In the rows, 128 means zero.
Each row is followed by its class number.
[114 107 178 174 155  84 161 140 186 157 126 107  95 116 150 107 113 132
 146  94  60 122 178  98  94 110 142 135 111 106 102  80 122 129 117 110
 156 116 138 135 142 146  84 153] | 4
[108 126 173 201 156  91 162 166 195 140 114 117 101 189 128 116  60 140
 151  97  86 108 162 108  61  78 144 138 124  98  96  81 102 133 147 106
 109 144 150 135 149 137  44 166] | 3
[174 101 146 149 130 130 143  92 138 129 123  71 167  47 143 118 168 164
 148 140 118 214 160 148 136  88 170 138 109 117 140 132 111 118  92 133
 156 143 147 110 128 155  99 115] | 8
[116 103 154 137 113 136 123  99 134 132 157 116 104  76 122  97 174 181
  75 173 100 134 136 105 117  61 149 170  87 106  97 134 117 137  76 163
 153 110 106 158 129 140  77 119] | 2
[103  99 165 155 126 137 101 102 147 140 154 123 111 134 106 116 109 175
  97 151  65 127 136 103 101  91 141 167 100 113 109 156 118 127  74 154
 157 118 107 166  93 116  70  93] | 11
[118  90 167 146 128 128 111 101 140 149 149 116 117 143 134 107 113 162
  98 128  82 143 113 100 110  94 132 163  99  93 114 134 122 126  91 165
 154 102 105 159 112 112  71 112] | 10
[125 106 175 146 123 133 125  89 124 161 171 129  85  92 117 103 177 182
  80 179 102 125 162  93 110  81 132 165  80 104  95 142 124 137  78 172
 159  94 102 162 137 150  72 101] | 4
[172 106 150 162 131 152 141  92 124 120 123  74 179  45 145 111 160 165
 153 157 127 193 144 154 144  83 167 128 122 118 142 153 111 124  80 119
 154 162 135 113 118 149 100 118] | 12
[163 109 151 169 141 145 133  89 121 116 127  83 167  55 128 110 149 160
 154 164 109 187 151 150 133  94 169 127 114 127 148 157 107 128  69 120
 160 168 127 112 111 147  98 105] | 11
[144  91 102 168 120 145 151 113 135  84 120 120 159  42 125 120 183 169
 129 112 106 217 101 147 155  86 157 108  96 120 139  90 100 154  98 127
 157 139 163 106 131 176 113 166] | 2
[111 112 183 143 111 139 132  77 129 154 168 114  90  86 128 104 153 174
  84 168  94 115 157  90 106  74 138 163  80 104  97 136 123 133  70 167
 147  98  99 151 119 137  67  94] | 7
[110  90 162 158 126 137 112 100 150 146 149 116 127 128 115 115 125 171
  92 144  77 137 127 113 111  86 137 164 103 105  99 143 118 126  77 171
 156 116 109 159 105 114  73 116] | 12
[ 95 101 166 157 136 131 103  96 142 140 151 127 114 138 100 115 116 173
  98 151  63 130 123 115 106  98 137 172 100 105 104 156 114 128  74 160
 151 117 107 159  97 112  61  91] | 11
[150  99 128 164 129 143 158 111 122 112 121 118 153  68 131 123 169 159
 137 112 107 202 126 136 152 110 142  95  96 123 144  85 104 152  92 127
 157 141 150 105 134 167 119 162] | 3
[124 111 185 183 154  80 144 160 187 146 126  98 107 109 149 101 121 138
 136  94  50 106 186  97  94 116 150 128 120 118 101  79 113 123 102 109
 152 142 130 135 137 127  89 151] | 0
[141 158 195  74  66 132 138 135 107  65 166  93 107  98 149 144 147 167
 107 112 104 167 137  80  98  99 135 165 104  95 149 122 160  92 123 125
 105 176 154 112 110 147 114 116] | 9
[152  90 125 171 133 136 157  99 136 112 129 124 141  58 118 134 181 158
 137 111 108 205 141 138 153 104 141  95  85 121 140  88 110 155  94 133
 161 131 168 104 141 192 105 167] | 4
[131 143 195  64  67 145 139 121 109  77 163  86  97 107 126 138 149 172
 104 125  83 150 151  79 111  97 140 155  98  98 159 120 138  82 122 113
 112 167 162 128 113 140 126 106] | 6
[157 170 181  67  95 143 141 134 105  82 144  60 123 101 170 145 150 185
 105 130 111 176 150  99  94  89 115 174 141 101 140 108 137 130 126 124
 119 167 156 113  97 143  89 109] | 3
[111 109 168 195 166  93 164 183 192 124 111 125  94 174 117 120  79 132
 148 114  69 104 159 107  44  82 140 129 135 106  95  79 108 137 164 120
 105 139 152 133 137 129  40 166] | 1
[104 118 173 153 118 138 113  96 122 159 168 127 109  89 121 107 176 183
  89 154  98 115 148  99 116  81 143 164  93 104  99 150 121 134  92 162
 146 118 104 160 134 125  85  98] | 5
[111 110 166 193 155  98 172 161 200 136 118 122  94 154 137 111  56 141
 152 100  78  98 160 107  47  74 155 139 122 100 107  75 105 128 148 119
 111 130 158 125 141 130  37 151] | 7
[103 120 174 140 127 137 110  88 127 146 163 117  97 110 109 115 153 169
  84 175  85 113 147 100 120  81 138 169  85 113  93 159 127 137  88 153
 156 126 103 161 114 135  78  91] | 11
[136 149 162  79  87 127 132 151 124  55 145  77 132  97 159 143 131 171
 105 116 112 177 122 102  92  73 125 179 127  99 134  91 132 121 120 123
 114 170 166 112  94 136  92 124] | 2
[155 156 199  79  68 132 129 147 104  65 171  73  93  93 137 134 186 178
  80 120  95 147 158  81  95 102 135 166 104 103 150 124 146  76 122 122
 118 187 154 128 110 139 124 111] | 0
[134 117 178 130 121 144 124  87 127 154 175 122  80  97 110 105 187 178
  79 173 107 129 154  94 119  80 132 160  82  99 101 138 138 139  75 176
 158  96 109 165 135 147  82  94] | 4
[107 108 165 196 149  83 152 169 194 129 110 126 107 169 128 123  63 140
 145  75  79 120 155 106  61  88 141 146 128  97  85  82 112 131 156 131
  99 145 148 122 147 133  28 169] | 9
[113  86 172 141 127 131 111  90 139 157 153 124 112 144 102 114 114 179
  97 152  68 141 133 101 113  87 131 161 105 100 113 130 114 129  77 161
 139 107 113 161 121 112  65 102] | 6
[147 173 185  75  96 139 150 138 107  87 147  64 133 104 167 145 135 166
 105 116 113 161 145  96  98  81 123 175 135 100 143 101 142 117 130 106
 117 170 151 110  95 141  95 111] | 3
[142 148 195  71  75 138 141 130 104  73 172  88  87  93 136 136 174 169
  96 126 101 159 156  82  97  91 130 167  88  95 148 121 159  85 111 129
 128 160 151 128 118 150 115 110] | 4
[152  90 107 156 123 135 154 119 145 103 119 121 157  52 135 142 182 157
 139  93 109 200 138 140 153 110 154  97  93 135 134  76 102 150 106 125
 149 138 168  93 133 177 117 156] | 8
[149 116 148 175 131 136 140  88 119 129 126  82 171  41 141 108 176 173
 154 142 114 188 173 151 137  91 172 135 127 105 149 152 110 120  80 124
 156 152 141 114 128 143 104 126] | 5
[157  80 119 174 128 134 152 114 135 102 121 127 154  63 148 125 169 154
 138  98 110 196 111 133 146 112 147  89  93 122 154  83 100 147 112 122
 154 143 151  96 135 164 121 177] | 10
[145 155 180  83 102 139 133 143 122  76 150  68 156 113 163 157 120 164
 117 128 116 158 129 103  92  78 118 175 132 113 130 112 146 119 130 120
 116 185 156 116  94 135  95 110] | 12
[176  95 160 170 126 130 146  95 114 115 124  91 176  60 131 108 150 169
 145 130 122 217 147 140 136  93 161 133 116 104 139 141 114 124  76 140
 135 164 128 108 129 149  83 117] | 9
[141  97 119 181 128 137 150 119 131 104 126 135 164  56 130 130 177 165
 149 100 115 181 135 144 147 111 151  89 108 128 144  96  96 157  97 122
 146 157 166 102 138 170 123 159] | 5
[113 109 182 163 153  82 150 154 184 152 126 106 106 123 183 105  85 127
 156  90  59 107 150  92  93 117 146 130 115 108 114  82 113 129 126  99
 150 127 133 132 140 128  93 157] | 10
[167 105 149 178 144 131 151  81 116 129 133  83 165  67 123 111 165 163
 144 147 122 200 164 143 147  80 161 136 101 106 142 133 122 125  70 128
 163 137 126 117 132 161  91 123] | 4
[118 107 183 143 126 135 130 104 124 147 161 122  89 104 106 110 170 174
  81 186  86 117 150  89  98  84 133 157  89 109  98 142 120 138 101 175
 150  95 103 165 118 134  77 109] | 1
[106 113 169 195 154  91 169 155 207 133 117 120  93 159 128 113  63 145
 149  97  78 100 165 108  56  75 151 141 124  93 102  76 104 133 145 123
 113 127 163 129 139 130  41 150] | 7
[138 152 192  71  64 133 139 126 108  66 164  85 105 101 147 147 143 175
 101 104 100 166 147  77 101  96 136 170 100  92 144 121 152  96 130 124
  92 182 159 111 108 153  97 120] | 9
[175 101 139 148 135 133 145 100 131 122 121  73 173  57 141 121 163 163
 146 131 117 206 152 145 137  81 172 145 111 120 138 123 116 121  98 128
 154 142 137 108 128 152  94 112] | 8
[166 105 148 169 131 143 145  86 125 125 124  70 184  56 141 112 150 158
 154 151 120 194 137 148 147  87 172 131 111 120 147 146 112 119  92 120
 153 155 142 114 118 143 107 121] | 12
[117 102 164 147 123 128 122  99 131 147 148 119 117 139 117 108 134 193
  86 141  83 150 129 106 114  79 126 174 108  88 112 128 121 130  80 159
 152 108 104 161 113 116  70 108] | 3
[ 97  96 164 159 135 127 102 109 146 141 151 128 116 143 103 119 106 172
 101 144  61 130 139 113 105  91 137 171  96 111 103 147 119 133  65 152
 156 123 113 160  95 111  59 100] | 11
[121 125 175 134 119 143 125  87 117 165 162 113  89  97 122 101 182 186
  75 177 104 122 146 100 122  82 140 164  90 106  98 146 118 136  89 157
 145 100  95 158 135 137  67 104] | 3
[111 124 184 162 145  99 163 150 184 158 123 105  94 112 163  98 114 140
 147  99  59 117 169 103  93 113 149 134 127 103 110  86 116 134 113  97
 153 124 136 137 134 131  96 146] | 3
[106 107 168 171 130 128 115 102 138 147 157 134 125 124 126 110 130 196
 101 144  82 130 143 108  99  81 137 167 117  87 108 142 113 129  73 161
 151 121 108 161 117 119  76 103] | 5
[125 112 169 212 155  92 145 176 199 123 114 110  98 166 112 112  96 142
 131  95  70 108 173 108  54  90 145 131 125 107  90  82 100 124 143 137
 115 157 154 136 150 132  39 162] | 0
[125 155 194  61  72 145 121 131 111  60 168  86  89  93 125 146 162 168
 104 133  95 148 145  89 104  98 141 167  93 106 154 142 150  90 126 109
 116 187 164 129  96 136 119 100] | 11
[140 157 193  56  72 146 147 128 103  76 164  74  91 100 145 133 167 180
  95 120 101 158 139  79 105  85 136 169  98  90 155 111 148  94 136 114
 117 172 155 126 114 144 115 114] | 3
[171 114 156 175 136 139 143  98 111 111 126  85 173  58 131 102 176 181
 151 143 129 191 156 146 142  84 172 127 130 104 145 149 105 125  79 125
 150 161 140 121 132 152 101 105] | 5
[164  98 143 172 137 151 141  93 124 124 125  81 184  50 141 114 151 157
 156 149 115 195 130 158 143  94 167 129 114 123 145 151 112 127  80 125
 153 161 130 112 120 143 107 125] | 12
[139 149 196  65  78 143 146 155  99  65 161  93  96  98 140 143 160 168
 102 143  91 145 149  79  85  92 133 155 111 106 152 125 149  89 135 106
 114 166 153 131  97 141 114 111] | 1
[166  93 132 177 132 142 147 124 135 102 128 106 155  64 123 129 183 155
 123 104 104 182 148 134 150 107 154  92  92 130 135  88 106 145  88 126
 151 168 149 107 131 171 107 157] | 0
[152  94 125 164 127 143 148 102 133 112 130 109 148  62 149 130 162 151
 135  96 108 190 113 124 158 106 151  96  85 123 147  91 102 159 122 124
 153 140 157 100 132 175 117 167] | 10
[153  85 120 164 112 143 143 112 137 106 128 130 151  51 126 132 170 164
 133  94 113 213 122 132 146 111 139  93  98 127 131  94 111 165 101 153
 134 145 166  99 131 173  97 159] | 9
[157 158 178  83 104 134 143 133 115  79 159  84 128 108 153 149 143 175
 108 132 115 175 146  95  86  74 111 174 129  97 139 103 153 119 122 132
 136 163 158 120 105 156  95 103] | 4
[145 155 195  72  71 137 144 125 105  76 171  84  82  95 135 134 179 173
  97 126  99 161 155  81  96  93 135 171  90  93 151 124 155  83 123 126
 132 154 159 126 116 158 118 111] | 4
[150  92 132 173 142 140 159 124 130 103 123 117 148  72 121 130 165 152
 142 129  92 188 133 126 132 111 144  85 106 137 135  90  98 160 108 130
 148 131 154 108 119 175 102 160] | 1
[143  77 132 170 126 138 148 103 131 124 122 118 150  59 112 133 161 153
 137 107  94 193 135 132 158 115 143  91  95 133 139  91  90 149 100 126
 146 136 156 109 141 167 116 163] | 6
[143  86 102 164 114 145 151 121 135  85 117 120 153  39 132 123 174 161
 134 104 103 209 100 141 149 102 156 101  89 131 141  82  93 157 100 128
 155 135 167 103 129 175 118 174] | 2
[147 148 182  50  62 140 135 142 123  68 162  81  90  91 145 143 178 171
 103 115 100 167 143  86  88  95 145 172  98 107 147 115 148  85 135 128
 119 161 172 120 111 146 116  97] | 8
[146 162 179  75 110 140 148 152 109  74 146  77 136 108 157 153 135 162
 109 141  97 157 143  95  80  83 116 161 145 110 137 103 144 120 143 123
 122 161 155 117  82 139  92 108] | 1
[106 105 146 201 145  88 151 179 203 109 103 121 104 167 126 106  71 140
 148  97  86 124 143 119  62  69 153 147 124  98  90  79 100 131 143 115
 108 142 157 135 144 127  46 170] | 2
[152 155 184  75  83 131 132 136 119  78 153  84 135 104 166 156 122 175
 108 112 107 177 137  89  76  95 111 173 140 105 138 113 148 120 126 139
 102 178 156 109  96 142  82 111] | 9
[162 170 190  78 102 138 131 144 118  73 149  49 126  82 164 145 154 172
  95 129 100 164 164  93  93  96 124 166 138 102 137 104 141 109 126 139
 127 171 164 115  93 140  94 108] | 0
[109 102 185 159 148  94 153 144 192 160 121 112  93 117 142 105 105 137
 147  99  46 110 179  98 107 115 155 128 121 106 108  81 110 134 118 100
 142 120 145 135 137 123  94 140] | 6
[139 150 164  83  85 132 133 145 118  57 147  71 133  88 157 137 143 176
 101 118 105 183 116 102  92  71 128 189 127  98 137 102 135 118 123 125
 120 163 160 117  93 135  95 117] | 2
[156 157 190  68  90 131 135 136 119  68 154  78 128  99 156 151 142 179
 104 114 110 184 129  88  85  95 115 175 139  97 130 106 145 125 134 152
 110 172 162 108  99 152  81 105] | 9
[155 155 171  54  92 121 133 140 132  87 146  63 127  89 175 159 147 178
 105 122 112 172 158  96  92  80 123 184 134 106 131  93 139 116 145 131
 122 159 177 109  98 140  91 103] | 8
[111 113 167 190 151  93 167 152 196 130 113 118  89 159 130 111  63 144
 147  99  82 103 162 106  55  72 148 142 124  95 102  77 107 131 149 123
 108 130 159 125 142 130  39 150] | 7
[139 165 193  62  68 143 145 130 102  75 162  78  99 114 150 136 159 179
  97 121 103 154 141  84 104  91 134 167 105  97 154 125 148  89 126  99
 113 173 146 126 109 149 119 109] | 3
[157 104 150 186 135 137 143 104 111 124 126  86 181  45 136 105 169 174
 156 131 118 196 155 151 132  84 173 137 120 109 148 144 105 119  87 124
 153 159 138 113 131 139  96 120] | 5
[115 104 170 147 124 130 124 105 134 154 152 120 115 126 124 105 138 187
  93 149  85 145 141 107 106  83 134 166 106  94 112 129 115 124  68 149
 155 110 104 158 114 119  64 111] | 3
[161 110 150 151 143 141 132  88 115 114 125  77 167  42 119 112 168 155
 150 163 114 196 145 154 136  97 165 138 121 125 153 157 114 120  88 129
 166 159 134 112 115 144 106 113] | 11
[118 102 162 161 135 120 117  92 141 146 160 131 101 142 107 114 137 184
  89 146  74 150 139 101 114  79 125 168  94  89 104 124 136 138  71 170
 162  95 111 161 123 132  69 109] | 4
[106 125 185 169 147  91 161 141 188 158 124 104 106 120 162 109  97 144
 151  96  57 123 161  99  88 106 140 137 122 106 108  84 110 137 124  98
 151 129 136 135 136 144  91 155] | 3
[117 105 185 166 133  83 149 152 187 148 121 111 106 115 164 109  92 131
 154  81  59 134 172  94  82 121 139 133 125 114  97  89 124 139 110 118
 133 138 143 127 134 137  73 152] | 9
[112  94 162 149 127 118 110  94 138 153 153 118 127 138 143 113 109 172
  98 130  72 132 127  96 117  84 132 164  95  97 119 127 121 127  78 150
 156 110 101 155 114 110  70 121] | 10
[130 147 195  64  73 131 135 127 112  72 168  76 107 109 169 143 136 158
 103 105  98 144 127  75 105  91 131 165  89  91 157 118 149  91 137 112
 120 177 149 122 107 141 119 121] | 10
[139  88 123 186 126 141 169 106 142 108 127 123 151  45 131 127 153 159
 142 103  93 184 135 136 136 102 157  94  83 130 147  80  99 151  83 132
 154 128 161  96 125 166 105 160] | 7
[182  98 155 157 132 137 142  95 120 124 126  74 172  47 150 103 165 166
 140 136 132 198 133 141 141  83 173 131 111 107 160 141 106 110 106 122
 148 151 130 111 129 136  94 123] | 10
[101  97 171 162 125 112 131  89 143 145 152 121 115 135 121 108 106 176
 100 139  67 126 148 102 102  77 137 169  91  96 111 117 121 124  48 158
 153 101 109 146 105 114  57 108] | 7
[134 156 176  66  60 138 139 147 109  49 162  87 105  84 149 128 163 179
 101 129 104 166 123  92  97  75 147 176 104  97 154 121 143  87 118 102
 122 170 164 127 106 148 124 114] | 2
[125 115 166 122 116 134 117  96 142 161 161 112 100  91 122 118 174 176
  78 164 107 130 162  97 115  78 144 172  88 116  87 141 123 130 106 173
 146  97 114 158 132 139  80  92] | 8
[109  86 142 162 119 134 117 110 146 123 145 126 123 118 119  98 123 185
  91 141  72 160 112 115 103  73 143 177 107  92 110 132 115 128  64 163
 155 104 104 162 107 118  76 118] | 2
[136 151 188  73  66 135 133 139 102  70 165  92 108  99 144 144 152 176
  98 101 100 171 144  80 103  92 131 173 102  96 135 122 160  96 128 127
 104 173 153 116 109 146 101 115] | 9
[116  97 190 172 138  84 153 148 197 148 122 116 100 109 158 108 103 148
 148  83  52 133 175  97  85 118 144 134 123  98  95  90 116 140 103 125
 138 142 135 133 136 138  71 151] | 9
[109 123 183 152 149  95 162 146 182 154 122 100 101 116 168 108 107 137
 149  97  60 120 167 105  96 109 143 137 125 102 113  79 121 140 116  95
 148 135 136 131 134 133  91 153] | 3
[126 106 176 134 103 137 117  91 132 144 164 124  93  97 123 111 170 186
  76 155  92 139 157  88 107  87 133 162  91 108  88 143 134 147  76 183
 134 118 103 151 128 145  59 109] | 9
[114 104 165 195 157  85 153 170 200 129 113 122 105 181 149 116  54 131
 155  84  86 100 144 102  65  92 147 131 117  99 108  74  98 131 158 113
 109 140 151 128 146 126  51 171] | 10
[106  81 168 146 126 131 121  93 143 153 147 129 117 147 101 119 111 175
  94 142  63 136 138 104 117  94 135 164  97  92 117 122 112 128  79 161
 142 108 113 159 113 108  75 108] | 6
[141  83 121 178 130 144 151 123 139 103 125 119 169  66 138 137 152 146
 149 112 109 184 119 143 146 112 145  87  88 143 130  90  98 152  90 127
 147 159 158  99 127 168 114 173] | 12
